Here is a tiny trained network, its code and every weight. The questions are about switching its units off for an input and a target symbol, where a switched-off unit gives its printed mean instead of its output.

import numpy as np


def w(rows, s, z=0):
    codes = np.array(rows[::2]) - 128.0
    scale = np.full(codes.shape[1], s)
    scale[-1] = z or s
    return codes * scale


def norm(h):
    return h / np.sqrt((h * h).mean(-1, keepdims=True) + 1e-5)


def f(y):
    return y / 2 * (1 + np.tanh(0.7978845608 * (y + 0.044715 * y**3)))


def softmax(a):
    e = np.exp(a - a.max(-1, keepdims=True))
    return e / e.sum(-1, keepdims=True)


def log_softmax(a):
    a = a - a.max(-1, keepdims=True)
    return a - np.log(np.exp(a).sum(-1, keepdims=True))


def net(x, mask):
    ids = ['μπτφψω'.index(c) for c in x.split()]
    T = len(ids)
    res = E[ids] + P[:T]
    u = 0
    for l in range(2):
        r = norm(res)
        for j in range(2):
            rows = slice(2 * j, 2 * j + 2)
            q, k, v = (r @ M[l][rows].T for M in (Q, K, V))
            z = softmax(np.where(np.tri(T) > 0, q @ k.T / 2**0.5, -1e9)) @ v
            o = O[l][rows]
            res = res + np.where(mask[u + j], z, o[:, -1]) @ o[:, :-1]
        u += 2
        y = f(norm(res) @ A[l][:, :-1].T + A[l][:, -1])
        res = res + np.where(mask[u : u + 4], y, B[l][:, -1]) @ B[l][:, :-1]
        u += 4
    return log_softmax(norm(res)[-1] @ U[:, :-1].T + U[:, -1])


Q, K, V, O, A, B = {}, {}, {}, {}, {}, {}
E = w([
[78,184,141,93,71],'μ',
[79,53,125,223,131],'π',
[174,58,128,111,2],'τ',
[138,199,121,150,110],'φ',
[204,107,234,60,133],'ψ',
[117,163,186,88,16],'ω',
],0.0076)
P = w([
[113,20,186,86,128],'0',
[107,42,210,66,253],'1',
[86,88,120,147,100],'2',
[178,117,118,87,125],'3',
[146,103,165,171,111],'4',
[136,167,155,155,135],'5',
[157,135,189,178,144],'6',
[108,178,202,194,156],'7',
[155,158,205,158,158],'8',
[177,137,228,175,156],'9',
],0.0044)
Q[0] = w([
[202,162,168,105,60],'L0H0',
[132,113,254,210,84],'L0H0',
[100,149,176,24,213],'L0H1',
[41,111,126,91,79],'L0H1',
],0.0096)
K[0] = w([
[42,46,169,191,202],'L0H0',
[65,115,167,255,45],'L0H0',
[101,12,95,210,139],'L0H1',
[54,171,115,142,73],'L0H1',
],0.0077)
V[0] = w([
[23,240,127,141,174],'L0H0',
[95,27,167,254,175],'L0H0',
[88,77,46,45,170],'L0H1',
[112,25,123,246,93],'L0H1',
],0.0059)
O[0] = w([
[166,148,178,45,203,115],'L0H0',
[120,219,177,217,142,254],'L0H0',
[38,82,204,131,123,24],'L0H1',
[149,69,113,166,2,100],'L0H1',
],0.0047,0.0059)
A[0] = w([
[34,232,135,180,55,191],'L0N0',
[128,45,70,4,100,7],'L0N1',
[164,194,33,179,254,114],'L0N2',
[104,22,49,172,245,9],'L0N3',
],0.0063,0.0015)
B[0] = w([
[213,25,117,182,96,249],'L0N0',
[77,254,77,148,242,133],'L0N1',
[212,88,53,124,178,254],'L0N2',
[27,230,137,231,39,146],'L0N3',
],0.0059,0.0049)
Q[1] = w([
[71,255,119,170,81],'L1H0',
[137,153,42,55,88],'L1H0',
[6,103,79,116,131],'L1H1',
[25,11,17,60,151],'L1H1',
],0.0075)
K[1] = w([
[107,1,97,159,200],'L1H0',
[92,77,231,82,111],'L1H0',
[103,27,83,71,148],'L1H1',
[34,98,31,2,68],'L1H1',
],0.0074)
V[1] = w([
[32,142,71,243,198],'L1H0',
[117,2,151,60,212],'L1H0',
[6,186,238,140,83],'L1H1',
[189,111,197,27,109],'L1H1',
],0.0098)
O[1] = w([
[51,167,208,128,218,117],'L1H0',
[161,2,103,117,171,87],'L1H0',
[158,173,49,174,206,2],'L1H1',
[95,90,58,162,65,128],'L1H1',
],0.0082,0.0094)
A[1] = w([
[248,159,170,103,253,218],'L1N0',
[231,29,130,221,38,253],'L1N1',
[186,239,174,170,195,134],'L1N2',
[136,121,51,2,83,187],'L1N3',
],0.0094,0.0015)
B[1] = w([
[152,166,141,148,184,158],'L1N0',
[83,148,148,185,185,247],'L1N1',
[211,70,97,76,37,209],'L1N2',
[131,166,130,11,57,168],'L1N3',
],0.013,0.012)
U = w([
[115,213,14,113,96,62],'μ',
[236,143,173,160,152,76],'π',
[112,157,96,72,209,202],'τ',
[98,76,183,20,76,140],'φ',
[53,128,181,228,129,244],'ψ',
[124,1,47,144,112,5],'ω',
],0.0074,0.0016)

Each question gives the input, a string of symbols that net reads in full, and the target symbol t.
The units are the heads (2 rows each of Q, K, V and O) and the neurons (one row each of A and B). Each row of codes is followed by its name. A weight is (code - 128) times the scale printed after its matrix; where a second scale follows, it is the last column's (O, A, B and U).
mask holds one flag per unit, layer by layer, with each layer's heads first. A switched-off unit (its flag False) gives its mean, the last column of its rows in O or B, instead of its output. The means were averaged over made-up inputs and are rounded, as every weight is.
A unit's drop is (log p(t) with every unit on - log p(t) with that unit switched off) / (log p(t) with every unit on - log p(t) with every unit switched off).
The circuit of an input: a set's keep is (log p(t) with only the set's units on - log p(t) with every unit switched off) / (log p(t) with every unit on - log p(t) with every unit switched off). Starting from all 12 units, units are removed one at a time, each time the one whose removal leaves the highest keep (on an exact tie, the one counted first), for as long as the keep stays at least 0.8.
circuit, biggest first: the units of the circuit, biggest drop first
top k neurons: the k neurons with the biggest drops, biggest first
heads that matter: for each layer, one digit per head in row order, 1 if its drop is at least 0.15 and else 0, layers parted by /
input φ φ φ ψ ψ φ, target ω: circuit, biggest first => [L1H0 L0H0]
input φ τ φ π μ φ φ π, target φ: top 2 neurons => [L1N1 L0N0]
input φ τ φ π φ φ φ φ ψ, target ψ: circuit, biggest first => [L0H1 L1N2]
input φ ψ ω π, target ψ: top 2 neurons => [L0N3 L1N2]
input ψ φ φ, target ω: heads that matter => 10 / 10
input φ π τ, target ψ: circuit, biggest first => [L1N1]
input μ ω ψ, target τ: circuit, biggest first => [L0N1 L0N0 L0H0 L1N2]
input φ π ω φ φ μ φ τ, target ψ: heads that matter => 00 / 00
input μ φ ω, target μ: heads that matter => 11 / 01
input μ ω φ ω ψ τ φ φ φ, target φ: circuit, biggest first => [L0H0 L1H1]
input π π μ, target π: heads that matter => 10 / 11
input μ π ω ω ω π, target μ: circuit, biggest first => [L1H1 L0N2 L1H0]
input φ φ φ φ, target φ: heads that matter => 10 / 01
input μ φ φ, target τ: heads that matter => 11 / 10
input φ π φ φ μ, target ψ: top 3 neurons => [L0N0 L1N2 L1N3]
input ω φ τ, target μ: heads that matter => 10 / 01
input ω ω ω, target μ: top 4 neurons => [L0N2 L0N1 L0N0 L1N3]
input ψ τ φ φ, target ψ: circuit, biggest first => [L1N1 L0H0]
input π ψ π, target π: heads that matter => 10 / 11
input φ μ φ ω π π π μ, target π: heads that matter => 10 / 01
